Here is a tiny trained network, its code and every weight. The questions are about switching its units off for an input and a class, where a switched-off unit gives its printed mean instead of its output.

import numpy as np


def w(rows, s, z=0):
    codes = np.array(rows[::2]) - 128.0
    scale = np.full(codes.shape[1], s)
    scale[-1] = z or s
    return codes * scale


def norm(h):
    return h / np.sqrt((h * h).mean(-1, keepdims=True) + 1e-5)


def f(y):
    return y / 2 * (1 + np.tanh(0.7978845608 * (y + 0.044715 * y**3)))


def log_softmax(a):
    a = a - a.max(-1, keepdims=True)
    return a - np.log(np.exp(a).sum(-1, keepdims=True))


def net(x, mask):
    res = np.array(x, float).reshape(1, 8) / 4 @ E
    u = 0
    for l in range(2):
        y = f(norm(res) @ A[l][:, :-1].T + A[l][:, -1])
        res = res + np.where(mask[u : u + 16], y, B[l][:, -1]) @ B[l][:, :-1]
        u += 16
    return log_softmax(norm(res)[-1] @ U[:, :-1].T + U[:, -1])


A, B = {}, {}
E = w([
[139,87,126,250],'x0',
[150,130,174,114],'x1',
[106,108,127,93],'x2',
[199,59,46,91],'x3',
[143,223,97,226],'x4',
[63,175,2,93],'x5',
[42,75,86,158],'x6',
[188,163,135,88],'x7',
],0.0045)
A[0] = w([
[116,2,205,131,237],'L0N0',
[141,134,152,155,75],'L0N1',
[54,154,99,55,79],'L0N2',
[206,193,63,128,109],'L0N3',
[18,155,159,136,92],'L0N4',
[116,100,105,237,128],'L0N5',
[119,221,144,64,218],'L0N6',
[175,138,170,222,45],'L0N7',
[143,209,151,123,80],'L0N8',
[146,219,99,161,144],'L0N9',
[159,145,173,68,251],'L0N10',
[38,134,51,129,91],'L0N11',
[200,110,158,237,60],'L0N12',
[136,105,160,118,187],'L0N13',
[145,175,106,120,70],'L0N14',
[62,88,124,192,121],'L0N15',
],0.0093,0.003)
B[0] = w([
[228,154,60,126,255],'L0N0',
[119,188,143,126,130],'L0N1',
[39,186,124,207,169],'L0N2',
[211,106,103,137,190],'L0N3',
[96,64,100,132,169],'L0N4',
[66,205,61,68,194],'L0N5',
[130,1,151,198,216],'L0N6',
[48,162,180,220,192],'L0N7',
[150,102,163,119,160],'L0N8',
[165,86,187,86,193],'L0N9',
[165,72,92,194,220],'L0N10',
[88,172,97,126,180],'L0N11',
[20,164,115,168,207],'L0N12',
[168,113,75,160,162],'L0N13',
[148,118,156,162,132],'L0N14',
[115,38,100,98,174],'L0N15',
],0.0063,0.0051)
A[1] = w([
[135,153,28,196,84],'L1N0',
[99,211,87,31,94],'L1N1',
[206,117,123,61,197],'L1N2',
[68,187,102,253,4],'L1N3',
[59,62,62,207,216],'L1N4',
[123,62,176,123,141],'L1N5',
[202,54,180,119,142],'L1N6',
[111,45,128,224,135],'L1N7',
[81,48,111,191,143],'L1N8',
[80,167,75,165,111],'L1N9',
[90,106,2,137,206],'L1N10',
[40,207,37,143,223],'L1N11',
[168,95,168,48,146],'L1N12',
[181,70,157,103,95],'L1N13',
[104,141,171,101,116],'L1N14',
[163,69,56,220,173],'L1N15',
],0.0086,0.0026)
B[1] = w([
[174,39,167,84,189],'L1N0',
[128,107,85,21,136],'L1N1',
[222,100,31,176,184],'L1N2',
[204,229,96,114,206],'L1N3',
[127,113,157,3,255],'L1N4',
[114,70,178,140,144],'L1N5',
[124,31,99,156,203],'L1N6',
[172,200,143,57,209],'L1N7',
[60,160,224,49,195],'L1N8',
[172,102,51,71,174],'L1N9',
[109,112,242,38,244],'L1N10',
[161,134,82,20,241],'L1N11',
[174,113,74,157,142],'L1N12',
[153,79,117,135,163],'L1N13',
[163,95,116,140,114],'L1N14',
[136,90,233,69,253],'L1N15',
],0.0048,0.0064)
U = w([
[225,79,110,118,201],'0',
[89,126,169,170,98],'1',
[81,213,107,172,2],'2',
[138,197,162,152,46],'3',
[76,151,107,9,204],'4',
],0.015,0.0052)

Each question gives the input, the list of numbers given to net, and the class t.
The units are the neurons (one row each of A and B). Each row of codes is followed by its name. A weight is (code - 128) times the scale printed after its matrix; where a second scale follows, it is the last column's (A, B and U).
mask holds one flag per neuron, layer by layer. A switched-off neuron (its flag False) gives its mean, the last column of its row in B, instead of its output. The means were averaged over made-up inputs and are rounded, as every weight is.
A unit's drop is (log p(t) with every unit on - log p(t) with that unit switched off) / (log p(t) with every unit on - log p(t) with every unit switched off).
The circuit of an input: a set's keep is (log p(t) with only the set's units on - log p(t) with every unit switched off) / (log p(t) with every unit on - log p(t) with every unit switched off). Starting from the 12 units with the biggest drops (on a tie, the unit counted first), units are removed one at a time, each time the one whose removal leaves the highest keep (on an exact tie, the one counted first), for as long as the keep stays at least 0.8.
circuit, biggest first: the units of the circuit, biggest drop first
k most important neurons: the k neurons with the biggest drops, biggest first
k most important neurons of layer l: the k neurons of layer l with the biggest drops, biggest first
drop when u is switched off: that unit's drop, to one decimal
input [6,6,-2,-2,5,-1,-5,3], class 1: circuit, biggest first : [L0N7]
input [-7,5,3,-2,3,-1,4,-1], class 1: circuit, biggest first : [L0N6, L1N11]
input [2,5,-1,6,3,-8,-1,-3], class 4: circuit, biggest first : [L0N12, L1N2, L1N7]
input [8,-8,-8,2,-5,-6,-8,-5], class 3: circuit, biggest first : [L0N7, L1N3, L0N12]
input [-7,-8,-2,0,6,2,-2,-1], class 0: circuit, biggest first : [L0N3, L0N5]
input [4,-4,1,8,3,6,-3,-2], class 4: circuit, biggest first : [L0N0, L1N10]
input [5,2,0,6,-3,-3,-1,-5], class 4: 2 most important neurons : [L0N12, L0N3]
input [5,-1,-2,8,6,-3,-4,1], class 4: 2 most important neurons of layer 0 : [L0N12, L0N5]
input [3,5,-3,-4,0,3,-5,-5], class 3: 2 most important neurons : [L0N7, L0N9]
input [-7,0,3,-3,-1,2,-4,3], class 1: 3 most important neurons of layer 0 : [L0N6, L0N2, L0N0]
input [8,3,6,-5,2,-6,-2,-3], class 3: 3 most important neurons of layer 0 : [L0N7, L0N0, L0N11]
input [7,-3,-4,0,3,-6,-2,3], class 2: 2 most important neurons : [L0N7, L0N12]
input [2,5,2,1,4,-4,-4,-8], class 3: 2 most important neurons : [L0N7, L1N3]
input [-6,-2,1,-4,3,1,1,6], class 1: 3 most important neurons of layer 0 : [L0N2, L0N0, L0N6]
input [2,8,-2,-7,6,-5,-1,6], class 2: 2 most important neurons of layer 0 : [L0N12, L0N7]
input [5,0,2,0,-3,-5,8,-7], class 4: most important neuron : [L0N5]
input [7,-3,-2,-6,4,-5,5,7], class 2: drop when L0N7 is switched off : 0.5
input [6,1,-3,-5,1,5,-6,0], class 3: drop when L0N2 is switched off : 0.1
input [-7,-3,2,-3,5,0,3,7], class 1: drop when L0N8 is switched off : 0.0
input [-4,3,-5,-7,5,-6,-3,5], class 1: drop when L0N0 is switched off : 0.2
input [7,-7,8,1,5,-1,-6,-1], class 4: most important neuron of layer 0 : [L0N5]
